Rows near named flat spaces through zero (a row that begins with a name and a colon came from that space):
q392-q717: 16,19,-19,3,74,42,20,-6,-15,9,-16,-6,-2,37,-14,22,19,-31,-1,36,33,-16,-37,81,-46
q392-q717: -14,-51,-7,-38,-22,-5,11,-1,-26,-19,-21,-11,6,0,-8,52,0,43,-4,-19,19,11,25,-7,30
q821-q626: 7,-6,9,19,2,12,25,0,-8,0,-45,18,-6,12,-18,-21,-17,-32,15,5,-7,28,-33,15,17
q392-q717: 49,-50,-23,-31,33,19,22,-5,16,-56,-75,54,1,13,-29,3,-56,12,10,1,32,10,12,42,24
q91-q229: 20,9,-23,0,33,20,-6,18,4,-1,14,-9,3,1,7,32,22,15,-18,30,11,-15,28,23,-27
q821-q626: 54,16,-12,15,24,-8,12,43,50,-36,-34,32,-16,-2,19,-60,-23,-27,13,7,10,4,18,-1,11
q186-q666: 25,-25,4,7,-36,-31,-16,25,14,-22,-11,35,12,-25,-1,-25,-44,23,-6,4,-27,3,45,-51,25
q392-q717: -20,32,12,30,13,8,-11,-15,11,23,23,-7,-1,33,14,1,-9,-33,10,42,-7,30,-9,8,-1
q186-q666: 12,15,16,-2,5,-21,10,12,9,-23,-29,20,8,21,-7,-23,-42,2,14,10,2,29,12,-1,9
q91-q229: 3,-1,11,-4,-6,-1,7,-7,-12,-4,-19,14,9,-4,-24,-9,-16,8,1,-9,-11,5,-11,5,-4
q91-q229: 40,-38,-4,19,9,0,2,12,-8,-18,-51,57,16,8,-31,-14,-65,-9,0,41,-14,5,6,7,9
q186-q666: -2,1,2,10,4,-28,-15,7,7,2,15,5,3,20,18,-15,-24,-21,8,22,7,-11,5,-15,0
q392-q717: 1,-56,-17,-18,14,3,-8,-19,-20,-9,-13,18,12,23,-13,40,-33,7,-2,23,23,-16,4,18,7
q821-q626: -15,15,1,-40,-13,-25,0,23,14,-27,19,-37,2,4,30,38,19,57,-3,-15,24,26,68,-24,18
q91-q229: -13,23,3,-20,7,-1,1,-9,3,-1,16,-21,0,3,5,11,19,17,0,-17,12,0,3,8,-12
q186-q666: 18,65,16,8,19,19,33,-4,37,-10,-30,8,-24,-10,-8,-76,16,-36,22,-45,-3,20,-50,28,-9
q186-q666: 21,20,12,-1,-7,1,15,0,37,-28,-33,27,-10,-12,-7,-50,-23,-3,16,-28,-10,32,-1,-5,22
q821-q626: 2,-51,-16,7,-5,-12,-44,-21,-7,12,33,28,16,0,0,15,-39,-2,-14,33,-7,-49,10,-17,-7
q821-q626: -22,-82,-5,16,-28,-16,-32,-15,-60,32,15,15,27,9,-17,47,-36,-1,-16,45,-18,-34,-3,-25,5
q392-q717: 5,17,14,15,-20,-12,-8,2,30,-7,2,16,-4,-10,9,-37,-21,-6,8,-4,-21,22,11,-28,19
q186-q666: -9,-3,0,5,11,-3,5,15,-46,21,3,-19,13,12,-11,28,18,1,-12,23,3,-19,-10,14,-30
q91-q229: 14,-3,25,11,-21,6,24,-2,-17,-9,-58,36,12,-12,-48,-28,-36,6,6,-10,-35,39,-19,2,14
q392-q717: -8,-13,2,-9,-24,6,11,2,15,-16,-15,-7,-11,-4,11,14,3,15,8,-15,2,44,23,-17,45
q91-q229: 10,-34,-3,-18,3,-11,-8,-16,-43,4,-9,25,25,-14,-44,0,-22,18,-16,-11,-4,-61,-26,13,-39
q91-q229: -37,49,33,-14,-11,-18,-4,-34,-3,14,26,-17,7,6,-9,-20,2,7,10,-31,-8,7,-27,-2,-20
q186-q666: 20,-15,17,14,-9,-28,26,43,-41,-10,-59,22,18,10,-31,-20,-36,-4,4,19,-13,13,-4,-7,2
q186-q666: 28,11,18,6,-12,-29,8,35,-2,-23,-33,28,18,-7,-19,-32,-40,20,0,8,-22,17,26,-21,1
q91-q229: -15,-17,12,-10,-13,-27,-13,-27,-23,10,9,14,13,0,-19,-20,-26,-5,3,-19,-4,-39,-34,-9,-16
q91-q229: 12,-26,3,4,-21,8,24,12,0,-17,-49,17,-8,-10,-12,-9,-12,-1,9,-14,-8,34,0,-8,39
q821-q626: -13,-9,16,10,-19,-12,36,21,-44,14,-38,-16,-8,0,-13,-20,21,-30,12,-26,-2,3,-49,-3,8
q821-q626: -10,-28,-5,15,7,15,-32,-71,-7,35,27,36,1,-7,-24,-32,-25,-49,1,-8,-14,-66,-79,18,-28
q392-q717: 34,0,4,-11,27,-42,-19,4,-38,-1,-1,42,39,-7,-48,-42,-47,11,-17,5,-7,-94,-24,14,-81
q392-q717: -6,51,52,-4,-22,-68,-10,10,-21,-5,3,18,41,6,-32,-46,-58,33,2,0,-34,5,12,-33,-34
q186-q666: -24,-9,-1,30,28,-37,-8,7,-24,34,21,-15,-7,62,34,-17,-12,-89,23,45,34,-41,-52,4,-13
q821-q626: 6,50,0,-15,14,17,7,18,27,-17,11,-26,-1,-4,13,28,30,45,-9,4,4,42,53,9,-5
q821-q626: -17,32,3,-47,-9,-25,6,18,23,-28,22,-45,-7,-2,33,20,34,51,2,-40,30,19,53,-20,11
25,-19,-18,-68,17,24,47,16,0,-61,-66,-8,-3,-5,-20,48,17,70,-1,-43,44,34,41,39,21	q91-q229
8,-58,-25,11,-3,-15,-19,9,2,1,8,13,-8,5,25,0,-16,-31,1,18,16,-40,2,-21,20	q91-q229
3,35,8,-17,12,-1,-3,-16,42,-25,3,9,-1,11,7,-12,-22,16,11,-6,8,31,23,6,8	q186-q666
32,29,-11,53,32,28,-16,28,10,20,15,12,8,3,3,6,1,-17,-20,77,-28,6,23,14,-30	q91-q229
-8,16,-7,15,9,-6,-20,-7,18,20,42,-11,-13,1,29,-23,18,-35,3,1,5,-34,-18,-8,-15	q186-q666
-22,-31,7,-18,-36,-30,-14,-1,-29,4,16,-10,15,-10,-4,23,-6,33,-9,-13,-6,-16,17,-34,7	q392-q717
7,0,-11,3,18,21,-34,-41,26,5,33,25,7,-2,-4,7,-23,3,-10,21,-8,-18,5,14,-17	q821-q626
13,20,-18,-14,32,14,9,22,41,-30,-1,-18,-14,25,36,32,13,13,6,24,36,40,55,17,19	q91-q229
-27,22,-7,2,32,-4,-19,-14,-6,28,53,-33,-1,32,27,22,23,-24,-1,26,25,-32,-14,18,-34	q186-q666
-42,-42,5,-25,-29,-28,-15,-10,-56,17,25,-27,23,8,-6,61,2,38,-13,2,6,-20,14,-22,-2	q392-q717
24,5,-14,-2,37,24,15,2,6,-10,-24,10,-6,8,-10,-4,3,-13,2,6,17,-7,-15,41,-15	q392-q717
22,-3,-1,18,-10,-24,28,76,-25,-6,-34,-14,-2,-7,9,-10,21,-5,-4,10,-2,4,19,-22,6	q821-q626
8,-1,2,2,-18,22,21,3,52,-33,-37,10,-25,-1,19,-8,-10,-1,21,-13,0,81,29,-11,71	q392-q717
-25,28,22,2,-22,-7,8,4,3,3,5,-23,-1,7,10,7,10,12,8,-4,-10,49,15,-18,20	q392-q717
-27,-85,-26,-24,-29,6,-12,-15,-25,4,12,-19,-4,-4,14,72,15,22,-9,-6,20,-14,20,-19,40	q392-q717
2,31,-7,0,2,16,-15,-13,31,8,38,-10,-12,-29,14,-14,34,5,-9,-24,-9,-18,0,-2,-17	q186-q666
-15,15,-8,25,18,-16,-22,-3,8,32,50,-18,-14,16,37,-26,20,-59,6,13,13,-50,-35,-6,-24	q186-q666
-1,25,5,-26,14,37,27,-24,11,-18,-27,-5,-6,1,-21,16,14,26,5,-27,8,44,-5,40,5	q186-q666
-4,23,13,16,-5,10,-6,-9,-29,31,16,-2,14,-23,-29,-8,18,5,-18,-2,-35,-23,-28,6,-43	q91-q229
-15,-47,-11,-12,-32,-9,-14,-4,-13,4,17,-9,-1,-19,10,26,10,17,-9,-16,0,-20,14,-30,21	q392-q717

Rows near named flat spaces through zero:
q415q155: 43,20,24,-6,-19,4,-39,-25,12,31,-28,-32,-8,21,-17,-19,-4,11,-37,-11,-26,0,2,-8,15
q802q279: 29,-30,-23,8,-44,-13,-13,26,8,8,45,18,-2,14,77,-3,12,-27,-45,3,-18,-72,57,20,-13
q661q951: 1,-40,-1,17,18,-10,58,15,6,-30,-19,14,-35,15,7,-10,-50,-34,2,-5,17,-1,6,47,-31
q661q951: 4,1,-2,-11,29,-3,36,-5,-9,-19,-5,19,-11,-11,-57,21,2,-6,36,23,8,19,11,-26,35
q415q155: -39,-13,-27,8,13,-32,-21,20,12,23,32,46,-20,27,19,28,-13,-27,-16,-3,13,-11,26,0,10
q802q279: 81,-26,-15,-3,14,-45,2,37,-21,9,-5,45,15,42,-23,24,34,44,15,-35,-26,-50,11,-4,-2
q167q194: 28,-4,14,14,25,-1,14,-6,8,-1,9,21,26,2,-15,3,6,35,-17,-5,-8,-22,-5,16,-6
q167q194: 36,-43,-12,7,-17,11,6,14,-5,-10,32,-8,-19,-11,38,-15,-5,-29,-26,-20,3,-19,-21,18,-54
q174q752: 63,-15,-21,-23,-43,-15,-76,19,-21,45,-2,-16,-16,28,-9,12,28,-14,-13,-36,-26,1,-32,-41,-22
q661q951: 17,-10,17,15,48,30,4,18,20,-3,1,-12,4,21,3,-21,-20,56,-35,-31,36,27,-13,24,-17
q174q752: 0,-9,-6,10,29,-7,23,37,12,-13,-29,21,-1,28,-14,14,-6,32,15,16,17,5,40,18,19
q802q279: 11,-32,-24,11,9,-10,8,40,7,-7,-1,42,6,9,-25,43,7,-7,10,34,5,-2,12,6,-13
q415q155: -45,34,-11,-18,-3,3,-58,11,7,35,29,1,13,26,30,7,13,15,-17,-8,18,16,37,-38,48
q802q279: 40,-6,-5,-4,-4,-30,1,-17,-19,8,17,5,-26,-4,3,-10,16,-6,2,-34,-27,-45,-7,-9,3
q446q689: -40,23,-16,-1,28,-67,19,-3,-22,0,-17,8,-57,18,31,-23,3,24,51,-57,-2,-40,29,7,49
q415q155: -37,34,-26,-27,-7,-29,-49,6,-15,34,49,6,-17,24,57,-5,29,8,0,-39,6,-25,56,-48,68
q415q155: -6,5,50,21,-16,-20,53,-41,24,-11,-83,9,19,32,-25,-14,-70,-32,-13,28,-36,-15,15,70,-14
q167q194: 6,-13,-34,-30,-48,-3,-30,40,-44,2,27,3,41,-2,35,20,47,-12,36,-20,-5,-3,-26,-37,-35
q446q689: 11,-13,-13,9,-11,6,-5,20,2,-5,18,1,8,-10,32,-1,21,12,-8,4,-1,-24,8,11,-16
q661q951: 5,7,-11,-19,26,-14,8,10,-20,-2,12,0,-26,12,0,-8,11,20,25,-37,16,3,16,-28,35
q446q689: -41,-7,-31,-29,-5,-43,21,29,-41,-10,10,31,-8,30,30,12,-3,-33,58,-35,14,-4,21,-21,13
q174q752: -45,-1,-15,-8,9,-41,-20,-24,-32,20,16,1,-45,-5,9,-7,-15,-39,27,-72,2,11,-81,-13,-32
q415q155: 4,-8,-8,-9,2,-10,34,17,-12,-18,27,26,19,12,32,-1,7,4,10,-7,5,-33,45,1,16
q167q194: -5,31,33,-11,29,29,-31,-40,14,27,2,-21,6,6,-49,-7,-20,14,-32,-13,14,58,-34,-31,21
q174q752: 23,2,0,-8,24,-27,22,17,-11,-5,-40,21,1,33,-43,15,4,30,36,-7,-4,1,19,-5,27
q415q155: 2,-10,9,14,18,18,32,21,20,-21,-11,21,34,10,-9,12,-10,23,-7,35,14,4,31,26,0
q661q951: 29,-4,-17,12,18,-7,-27,7,9,16,24,11,-19,-15,-16,16,36,28,-12,6,-7,-21,3,-15,17
q661q951: 9,12,4,-12,14,-36,37,-1,-14,-9,-11,8,-24,36,25,-27,-10,16,18,-39,-3,-38,60,6,49
q802q279: -1,33,10,-1,-16,6,-18,-25,-4,6,6,-32,11,-25,28,-27,31,34,-2,-10,-19,-26,1,-5,18
q802q279: 24,-21,-27,18,-26,-18,-10,34,-3,-4,-21,20,17,-15,-9,36,42,11,26,38,-29,-34,-4,14,-27
q802q279: 6,12,2,-23,-74,3,-17,-1,-32,-2,-19,-33,46,-4,42,-16,24,-12,23,-11,-31,-15,-18,-5,-32
q167q194: 60,-19,19,-7,10,30,1,-8,2,2,9,-9,9,5,-36,-4,-13,-2,-33,-12,4,25,-32,-11,-25
q174q752: -6,26,34,-31,-31,25,-2,-27,-24,1,1,-37,56,14,34,-39,-14,0,-7,-46,-2,20,-29,-10,-20
q415q155: -19,7,-11,-42,-38,-3,-58,-22,-40,34,29,-39,-28,3,25,-19,-8,-61,3,-72,4,40,-72,-54,-28
q802q279: -13,10,-14,17,5,8,12,6,4,-22,-2,0,7,-52,-9,15,45,33,34,48,-5,-16,8,2,15
q802q279: -22,7,-21,3,23,18,-42,30,24,21,43,54,56,-2,-38,70,39,28,-14,63,17,20,26,-38,31
q661q951: -11,-15,-8,2,27,-9,42,13,-16,-30,-36,5,-21,-10,-41,10,-10,-2,57,1,15,30,-32,7,-15
q446q689: -18,16,7,14,-11,-16,-8,-13,9,8,-28,15,29,-4,-19,19,7,7,9,30,-26,-14,-5,16,-1
q174q752: -34,21,10,3,-10,26,3,-11,11,-10,1,-6,37,-24,2,5,6,5,1,41,3,12,9,1,9
q167q194: 11,1,-3,11,-1,-2,-9,36,-7,-4,-23,12,67,9,5,16,38,70,23,-3,-10,-14,-19,20,-29
q661q951: 38,7,15,8,41,-6,24,-6,-12,-14,-28,-37,-36,-2,2,-49,8,72,18,-64,4,-12,-23,19,3
q446q689: 18,17,20,34,-6,2,-9,-12,18,-2,-72,-17,33,-29,-48,10,29,60,17,42,-40,-9,-41,37,-24
q167q194: -42,-13,5,40,25,-19,1,11,35,10,-9,30,-1,31,28,1,-42,8,-36,-5,11,-14,5,64,-27
q167q194: 2,-39,-5,15,-13,-5,15,32,9,-8,-22,12,-3,32,24,1,-38,-28,-15,-3,8,0,-1,46,-52
q415q155: 2,8,26,-3,-3,16,10,6,20,1,-22,6,41,44,3,-4,-30,10,-29,15,6,11,45,17,14
q415q155: -56,43,-16,-25,-19,-18,-59,-27,-25,32,11,-39,-41,-18,24,-17,21,-14,27,-42,-1,18,-31,-48,28
q167q194: 60,-59,-28,39,7,11,17,49,34,-21,-9,3,-62,-14,-3,11,3,-4,-26,49,7,-24,35,41,-22
q802q279: -11,8,8,-8,-5,2,-14,-23,-1,13,10,-8,-10,0,-2,-7,-15,-25,-13,-13,0,13,-17,-12,0
q661q951: 7,9,29,-4,9,19,39,-26,-6,-24,-29,-26,6,-11,-21,-26,-22,4,14,-6,3,22,-22,11,-7
q174q752: -25,-2,-20,-2,30,-38,-15,7,-15,16,-12,15,-42,13,-26,15,-3,-1,34,-36,9,19,-37,-14,2
q446q689: -1,8,-3,-22,-27,7,-16,-8,-7,9,14,-17,-13,2,14,-8,-2,-33,-7,-1,0,8,18,-28,19
q446q689: 34,36,46,6,29,9,0,-54,14,12,-35,-28,-2,-4,-57,-25,-7,47,-18,-11,-20,8,-21,1,28
q446q689: 27,-29,13,-5,-9,31,-1,-10,1,2,18,1,19,-3,-26,9,-27,-45,-33,3,5,34,-51,-5,-53
q174q752: -2,43,8,-35,9,-8,-47,-22,-31,31,-16,-27,3,9,-41,-3,24,32,33,-50,-4,42,-49,-60,28
q661q951: -4,-9,42,38,11,27,41,-7,35,-24,-64,-5,44,5,-24,-8,-47,21,-20,35,-1,20,-25,76,-52
q174q752: -24,0,-18,-11,-3,-18,-30,28,-24,14,0,-16,-11,28,52,-20,3,17,17,-71,17,8,-28,-1,-23
q174q752: 26,-7,-9,-7,-48,-1,-17,8,-18,2,22,-20,14,-6,64,-23,27,-2,-10,-25,-21,-45,2,4,-25
q446q689: -14,2,-18,-5,-44,-6,-17,19,-4,4,23,21,43,-1,40,21,29,-13,1,30,-16,-34,37,-6,2
q661q951: -6,33,10,-23,-29,5,-34,-17,-14,20,14,-30,20,7,40,-27,16,13,-9,-33,-10,-8,5,-24,18
q415q155: 20,-29,-26,10,31,-33,18,23,-3,-6,1,10,-80,11,6,-7,-8,-3,11,-31,12,-21,16,11,9
q446q689: 14,-5,-5,36,6,-17,-7,-4,11,1,-9,-21,-40,-26,32,-27,18,37,-9,-20,-18,-49,-17,43,-19
q446q689: 37,-12,27,27,11,9,-18,-58,26,23,23,-31,-57,-22,2,-42,-34,-22,-77,-36,-15,-16,-53,28,-35
q167q194: 3,-5,13,11,17,-20,10,0,-6,6,22,46,67,24,14,9,2,34,-12,-32,-12,-36,-20,26,-30
q802q279: -41,6,3,-3,-18,18,-21,-21,11,12,15,-10,-6,-12,5,3,-24,-50,-22,18,9,31,-15,-9,-9
q167q194: -4,-11,-17,-35,-45,-1,-20,36,-34,3,-12,2,39,28,7,21,6,-31,33,-11,2,31,-19,-29,-31
q174q752: 21,-10,-12,-16,-27,-14,-35,16,-23,20,3,-15,-5,25,32,-12,8,-5,-2,-53,-7,-6,-25,-10,-28
-44,13,-2,12,5,-29,12,16,10,-2,-41,27,17,27,1,16,-10,16,25,20,-3,-9,34,28,17	q167q194
-21,-17,-4,18,27,2,20,7,17,-10,11,10,-28,1,13,-6,-28,-9,-15,-2,24,5,6,26,-8	q174q752
-2,19,25,-16,31,-3,29,-13,-12,-8,-24,-2,13,26,-25,-16,-22,25,20,-33,12,25,-4,-5,20	q174q752
-37,17,-10,10,44,-23,35,24,0,-22,-30,23,0,5,-14,12,14,56,55,12,16,-3,35,12,42	q174q752
23,-23,-22,13,-7,3,-1,39,8,-11,-17,0,-14,-6,-1,15,20,12,10,30,1,-7,18,12,-9	q167q194
-1,5,2,22,4,-16,-18,19,14,12,-24,2,15,26,29,-8,6,52,-13,-17,-8,-27,9,38,-10	q661q951
-59,-7,-5,18,4,-38,1,-16,9,12,-15,35,-18,8,-15,24,-40,-53,6,8,-7,4,-28,25,-22	q446q689
-8,13,-13,-6,16,-1,-44,7,-2,23,4,-17,-27,2,-8,1,17,24,3,-24,14,26,-20,-28,15	q174q752
-11,23,-6,-13,-10,1,-38,12,-2,17,-34,3,29,7,-52,39,25,17,28,34,-7,37,-6,-34,20	q174q752
-21,21,16,22,4,16,-33,-7,32,17,-25,-25,2,2,7,-13,-7,35,-31,11,2,12,-4,26,0	q802q279
42,-12,6,-18,19,-23,-5,5,-13,21,13,25,0,54,-13,1,-16,1,-19,-54,-1,-5,2,-16,5	q802q279
18,27,39,-4,23,36,19,-33,0,-14,-25,-35,26,-21,-43,-22,1,45,7,-1,3,35,-34,-5,6	q661q951
2,-26,4,28,76,-13,39,6,6,-17,-14,9,-50,4,-24,-15,-33,31,8,-47,30,16,-48,39,-28	q446q689
-6,-40,-8,13,-12,0,3,48,23,-2,-53,10,-15,51,-4,16,-53,-37,-13,22,19,36,12,41,-41	q167q194
-42,21,18,-9,17,27,10,-14,3,-10,-18,-20,9,-6,-22,-7,-24,0,14,7,27,58,-18,-9,8	q802q279
-46,-2,-14,12,4,-26,20,4,-5,-12,-9,27,1,-14,-2,21,1,-14,37,19,-3,-10,-6,16,-6	q174q752
-3,44,19,-2,-40,8,-27,-32,-11,6,-26,-58,22,-30,33,-39,35,40,11,-15,-33,-21,-23,4,-1	q802q279
-12,-7,-24,3,-5,-15,-15,14,12,12,20,50,11,-1,-29,56,17,-28,0,58,-9,-10,36,-21,26	q661q951
30,-13,4,5,35,-16,-26,18,16,33,3,35,2,58,-28,19,-18,22,-39,-27,7,5,7,0,5	q802q279
1,-3,2,-14,-7,-4,31,-8,-25,-21,-16,-12,-7,-12,-8,-10,-5,-20,38,-11,-2,10,-20,-6,-10	q802q279
46,-22,3,-1,-28,18,-17,-14,-4,8,38,-24,-11,-17,32,-24,3,-26,-44,-25,-12,-21,-29,1,-41	q446q689
4,-4,5,18,28,-17,14,-6,1,-4,-15,1,-20,-3,-7,-11,-5,26,8,-24,-3,-12,-25,25,-12	q446q689
45,-11,14,1,5,2,33,-6,-7,-17,-2,7,18,-3,-13,-6,3,12,0,-4,-14,-22,-1,10,-9	q167q194
-3,-27,-28,-10,33,39,-31,46,-6,-1,14,-33,-49,-6,-11,1,-2,6,7,-30,62,85,-56,-30,-31	q415q155
-17,15,10,-9,-30,7,8,-27,5,-3,-5,18,37,-17,-37,31,-1,-45,7,65,-21,7,16,-18,17	q661q951
-1,-21,-29,-5,4,-10,-14,12,-19,4,40,8,-28,-17,10,10,16,-21,11,-23,10,-1,-31,-22,-19	q415q155
-13,22,16,5,28,6,-1,-41,19,10,13,-9,-35,-14,-21,-13,-16,-4,-24,4,6,9,9,-10,40	q167q194
20,-8,-8,-29,-12,2,59,37,-46,-49,-24,4,49,2,-1,4,27,21,78,-2,4,2,11,-12,-5	q802q279
4,-11,31,10,31,3,9,-45,14,17,50,17,-1,13,10,-23,-51,-26,-69,-47,7,-7,-33,20,-27	q167q194
-33,-16,-12,-7,-36,26,-27,5,6,8,29,10,25,-13,1,32,-13,-69,-19,42,10,37,-22,-17,-35	q661q951
